Below are the code and all the weights of a small trained network. Each question names an input and a target symbol and asks about switching units off, where a switched-off unit gives its printed mean instead of its output.

import numpy as np


def w(rows, s, z=0):
    codes = np.array(rows[::2]) - 128.0
    scale = np.full(codes.shape[1], s)
    scale[-1] = z or s
    return codes * scale


def f(y):
    return y / 2 * (1 + np.tanh(0.7978845608 * (y + 0.044715 * y**3)))


def softmax(a):
    e = np.exp(a - a.max(-1, keepdims=True))
    return e / e.sum(-1, keepdims=True)


def log_softmax(a):
    a = a - a.max(-1, keepdims=True)
    return a - np.log(np.exp(a).sum(-1, keepdims=True))


def net(x, mask):
    ids = ['εζηθλπσφ'.index(c) for c in x.split()]
    T = len(ids)
    res = E[ids] + P[:T]
    r = res
    for j in range(2):
        rows = slice(3 * j, 3 * j + 3)
        q, k, v = (r @ M[0][rows].T for M in (Q, K, V))
        z = softmax(np.where(np.tri(T) > 0, q @ k.T / 3**0.5, -1e9)) @ v
        o = O[0][rows]
        res = res + np.where(mask[j], z, o[:, -1]) @ o[:, :-1]
    y = f(res @ A[0][:, :-1].T + A[0][:, -1])
    res = res + np.where(mask[2:14], y, B[0][:, -1]) @ B[0][:, :-1]
    return log_softmax(res[-1] @ U[:, :-1].T + U[:, -1])


Q, K, V, O, A, B = {}, {}, {}, {}, {}, {}
E = w([
[164,143,166,151,98],'ε',
[159,132,130,133,73],'ζ',
[182,52,100,128,144],'η',
[45,180,108,143,227],'θ',
[248,137,130,180,154],'λ',
[140,74,230,60,128],'π',
[116,180,116,183,143],'σ',
[118,147,146,148,135],'φ',
],0.017)
P = w([
[143,99,179,132,141],'0',
[91,207,70,167,43],'1',
[59,84,135,194,81],'2',
[254,166,121,70,184],'3',
[49,181,125,134,94],'4',
[30,67,130,140,76],'5',
[226,182,111,29,170],'6',
[69,163,67,142,112],'7',
[59,107,142,202,58],'8',
[224,219,179,86,230],'9',
[61,204,88,167,106],'10',
[75,93,141,182,42],'11',
[194,197,90,11,173],'12',
],0.0083)
Q[0] = w([
[185,98,139,160,2],'H1',
[169,177,164,115,123],'H1',
[70,70,184,183,193],'H1',
[161,135,191,122,197],'H2',
[5,96,115,97,145],'H2',
[86,63,124,173,88],'H2',
],0.0078)
K[0] = w([
[168,91,232,143,80],'H1',
[227,112,115,143,144],'H1',
[2,127,117,168,134],'H1',
[178,149,87,141,112],'H2',
[53,213,143,105,122],'H2',
[106,118,224,87,23],'H2',
],0.0084)
V[0] = w([
[47,81,116,218,1],'H1',
[130,118,75,153,38],'H1',
[211,34,104,105,21],'H1',
[107,224,190,80,129],'H2',
[142,97,85,189,129],'H2',
[215,118,139,93,98],'H2',
],0.008)
O[0] = w([
[2,99,121,77,66,95],'H1',
[40,98,106,105,60,131],'H1',
[113,95,88,104,168,253],'H1',
[142,99,153,231,108,35],'H2',
[81,152,58,50,118,168],'H2',
[177,105,110,89,72,208],'H2',
],0.008,0.0048)
A[0] = w([
[107,90,186,80,92,110],'N1',
[226,192,152,62,204,66],'N2',
[110,203,161,157,163,206],'N3',
[78,122,158,61,122,162],'N4',
[117,191,64,114,108,199],'N5',
[158,80,121,116,100,167],'N6',
[101,159,120,183,153,251],'N7',
[59,93,3,121,113,161],'N8',
[146,79,124,103,179,187],'N9',
[179,119,112,86,113,255],'N10',
[106,168,62,160,108,154],'N11',
[119,77,144,120,109,159],'N12',
],0.011,0.0032)
B[0] = w([
[155,98,37,185,133,153],'N1',
[37,13,80,122,80,249],'N2',
[151,118,73,37,78,152],'N3',
[252,168,113,180,131,157],'N4',
[174,75,253,78,181,166],'N5',
[48,163,47,165,182,183],'N6',
[202,21,137,77,68,146],'N7',
[164,173,165,136,51,214],'N8',
[98,160,180,98,163,197],'N9',
[103,163,103,140,239,229],'N10',
[195,117,180,113,121,147],'N11',
[146,145,89,147,146,155],'N12',
],0.0058,0.011)
U = w([
[129,139,160,151,116,4],'ε',
[148,78,126,136,53,121],'ζ',
[191,255,160,95,170,221],'η',
[122,136,146,173,125,53],'θ',
[45,123,160,56,145,155],'λ',
[182,77,128,222,145,118],'π',
[98,188,45,171,59,118],'σ',
[74,75,182,196,104,92],'φ',
],0.0084,0.0026)

Each question gives the input, a string of symbols that net reads in full, and the target symbol t.
The units are the heads (3 rows each of Q, K, V and O) and the neurons (one row each of A and B). Each row of codes is followed by its name. A weight is (code - 128) times the scale printed after its matrix; where a second scale follows, it is the last column's (O, A, B and U).
mask holds one flag per unit, heads first, then neurons. A switched-off unit (its flag False) gives its mean, the last column of its rows in O or B, instead of its output. The means were averaged over made-up inputs and are rounded, as every weight is.
A unit's drop is (log p(t) with every unit on - log p(t) with that unit switched off) / (log p(t) with every unit on - log p(t) with every unit switched off).
The circuit of an input: a set's keep is (log p(t) with only the set's units on - log p(t) with every unit switched off) / (log p(t) with every unit on - log p(t) with every unit switched off). Starting from the 12 units with the biggest drops (on a tie, the unit counted first), units are removed one at a time, each time the one whose removal leaves the highest keep (on an exact tie, the one counted first), for as long as the keep stays at least 0.8.
units of the circuit, in order: the units of the circuit, biggest drop first
unit that matters most: the unit with the biggest drop
top k neurons: the k neurons with the biggest drops, biggest first
heads that matter: for each layer, one digit per head in row order, 1 if its drop is at least 0.15 and else 0, layers parted by /
drop when u is switched off: that unit's drop, to one decimal
input π η σ ζ η η ε, target λ: unit that matters most => N2
input η θ η σ π σ θ η η φ, target λ: units of the circuit, in order => N2; H2
input ζ η ζ σ, target λ: heads that matter => 00
input η η θ η ε σ ε, target λ: heads that matter => 01
input η η ζ λ θ π π ζ, target π: units of the circuit, in order => H1; H2
input π λ σ ζ π σ, target ζ: heads that matter => 00
input η η π, target π: units of the circuit, in order => N1; N4
input η φ η η η, target η: heads that matter => 01
input ζ ζ η η σ η π η θ σ ε σ λ, target λ: units of the circuit, in order => N2; H2; N10
input π ζ ζ η ζ η θ η η σ, target λ: units of the circuit, in order => N2; H2; N8
input π θ ζ π η ζ, target π: units of the circuit, in order => H2; H1
input η η η η η π η η η η π, target η: top 2 neurons => N4; N2
input η η σ φ η η ζ η π η ζ η, target σ: top 2 neurons => N5; N6
input σ π σ η ζ η η ζ, target η: units of the circuit, in order => N2
input ζ π ζ θ, target ζ: top 2 neurons => N2; N3
input θ η φ σ ζ η ζ, target λ: top 3 neurons => N2; N8; N5
input η η η η ζ, target η: drop when N2 is switched off => 0.5
input ε η π η ζ θ σ ε η η, target λ: drop when N2 is switched off => 0.4
input ζ η η η ζ η η ζ θ θ, target ζ: drop when N6 is switched off => 0.0
input λ ε ζ ζ η η λ π η η π π, target π: unit that matters most => N1
